Here is a tiny trained network, its code and every weight. The questions are about switching its units off for an input and a class, where a switched-off unit gives its printed mean instead of its output.

import numpy as np


def w(rows, s, z=0):
    codes = np.array(rows[::2]) - 128.0
    scale = np.full(codes.shape[1], s)
    scale[-1] = z or s
    return codes * scale


def f(y):
    return np.maximum(y, 0)


def log_softmax(a):
    a = a - a.max(-1, keepdims=True)
    return a - np.log(np.exp(a).sum(-1, keepdims=True))


def net(x, mask):
    res = np.array(x, float).reshape(1, 6) / 4 @ E
    y = f(res @ A[0][:, :-1].T + A[0][:, -1])
    res = res + np.where(mask, y, B[0][:, -1]) @ B[0][:, :-1]
    return log_softmax(res[-1] @ U[:, :-1].T + U[:, -1])


A, B = {}, {}
E = w([
[160,136,254,120,116],'x0',
[87,117,137,9,44],'x1',
[70,201,142,76,134],'x2',
[159,207,114,127,167],'x3',
[49,96,113,170,144],'x4',
[160,162,71,117,135],'x5',
],0.0085)
A[0] = w([
[156,106,122,212,128,140],'neuron 0',
[157,113,66,59,73,198],'neuron 1',
[71,127,112,115,122,133],'neuron 2',
[157,210,120,118,177,146],'neuron 3',
[13,118,100,111,124,203],'neuron 4',
[170,161,97,210,186,230],'neuron 5',
[165,141,90,101,126,206],'neuron 6',
[138,114,248,87,106,242],'neuron 7',
[129,64,117,222,116,178],'neuron 8',
[75,119,87,97,109,249],'neuron 9',
[34,127,103,101,111,127],'neuron 10',
],0.011,0.0018)
B[0] = w([
[102,74,131,195,188,204],'neuron 0',
[184,77,104,19,107,204],'neuron 1',
[72,147,98,111,125,170],'neuron 2',
[153,187,121,175,63,206],'neuron 3',
[8,162,76,89,155,217],'neuron 4',
[146,139,109,254,134,255],'neuron 5',
[194,121,111,115,92,174],'neuron 6',
[74,138,244,102,69,225],'neuron 7',
[108,49,133,144,207,217],'neuron 8',
[100,150,69,48,149,197],'neuron 9',
[73,174,101,82,145,200],'neuron 10',
],0.0089,0.0094)
U = w([
[125,30,114,173,219,103],'0',
[60,153,63,83,143,50],'1',
[104,136,250,112,82,253],'2',
[233,105,94,76,91,109],'3',
[172,196,101,193,112,73],'4',
],0.011,0.0011)

Each question gives the input, the list of numbers given to net, and the class t.
The units are the neurons (one row each of A and B). Each row of codes is followed by its name. A weight is (code - 128) times the scale printed after its matrix; where a second scale follows, it is the last column's (A, B and U).
mask holds one flag per neuron, in row order. A switched-off neuron (its flag False) gives its mean, the last column of its row in B, instead of its output. The means were averaged over made-up inputs and are rounded, as every weight is.
A unit's drop is (log p(t) with every unit on - log p(t) with that unit switched off) / (log p(t) with every unit on - log p(t) with every unit switched off).
The circuit of an input: a set's keep is (log p(t) with only the set's units on - log p(t) with every unit switched off) / (log p(t) with every unit on - log p(t) with every unit switched off). Starting from all 11 units, units are removed one at a time, each time the one whose removal leaves the highest keep (on an exact tie, the one counted first), for as long as the keep stays at least 0.8.
circuit, biggest first: the units of the circuit, biggest drop first
top k neurons: the k neurons with the biggest drops, biggest first
drop when u is switched off: that unit's drop, to one decimal
input [-6,-4,3,-7,3,-8], class 1: top 3 neurons	[neuron 4; neuron 10; neuron 5]
input [-2,5,7,5,-8,-3], class 3: circuit, biggest first	[neuron 1; neuron 4]
input [-3,-3,1,0,-5,-2], class 4: top neuron	[neuron 8]
input [-1,-6,5,0,3,5], class 4: circuit, biggest first	[neuron 3; neuron 5]
input [2,0,-4,7,0,0], class 4: top 2 neurons	[neuron 8; neuron 1]
input [-7,1,-4,-6,5,-5], class 1: top 4 neurons	[neuron 4; neuron 10; neuron 9; neuron 5]
input [-4,-4,1,4,2,1], class 4: circuit, biggest first	[neuron 3; neuron 5]
input [-1,7,0,-8,-5,2], class 3: top 4 neurons	[neuron 1; neuron 0; neuron 8; neuron 6]
input [1,-2,3,-7,6,-1], class 1: top 3 neurons	[neuron 4; neuron 5; neuron 10]
input [-6,-2,4,7,-3,8], class 4: drop when neuron 5 is switched off	0.1
input [-3,6,-7,4,-5,-6], class 3: drop when neuron 1 is switched off	0.1
input [-4,-1,0,-4,-7,3], class 3: drop when neuron 4 is switched off	0.0
input [-2,1,-4,1,-1,7], class 3: drop when neuron 8 is switched off	0.0
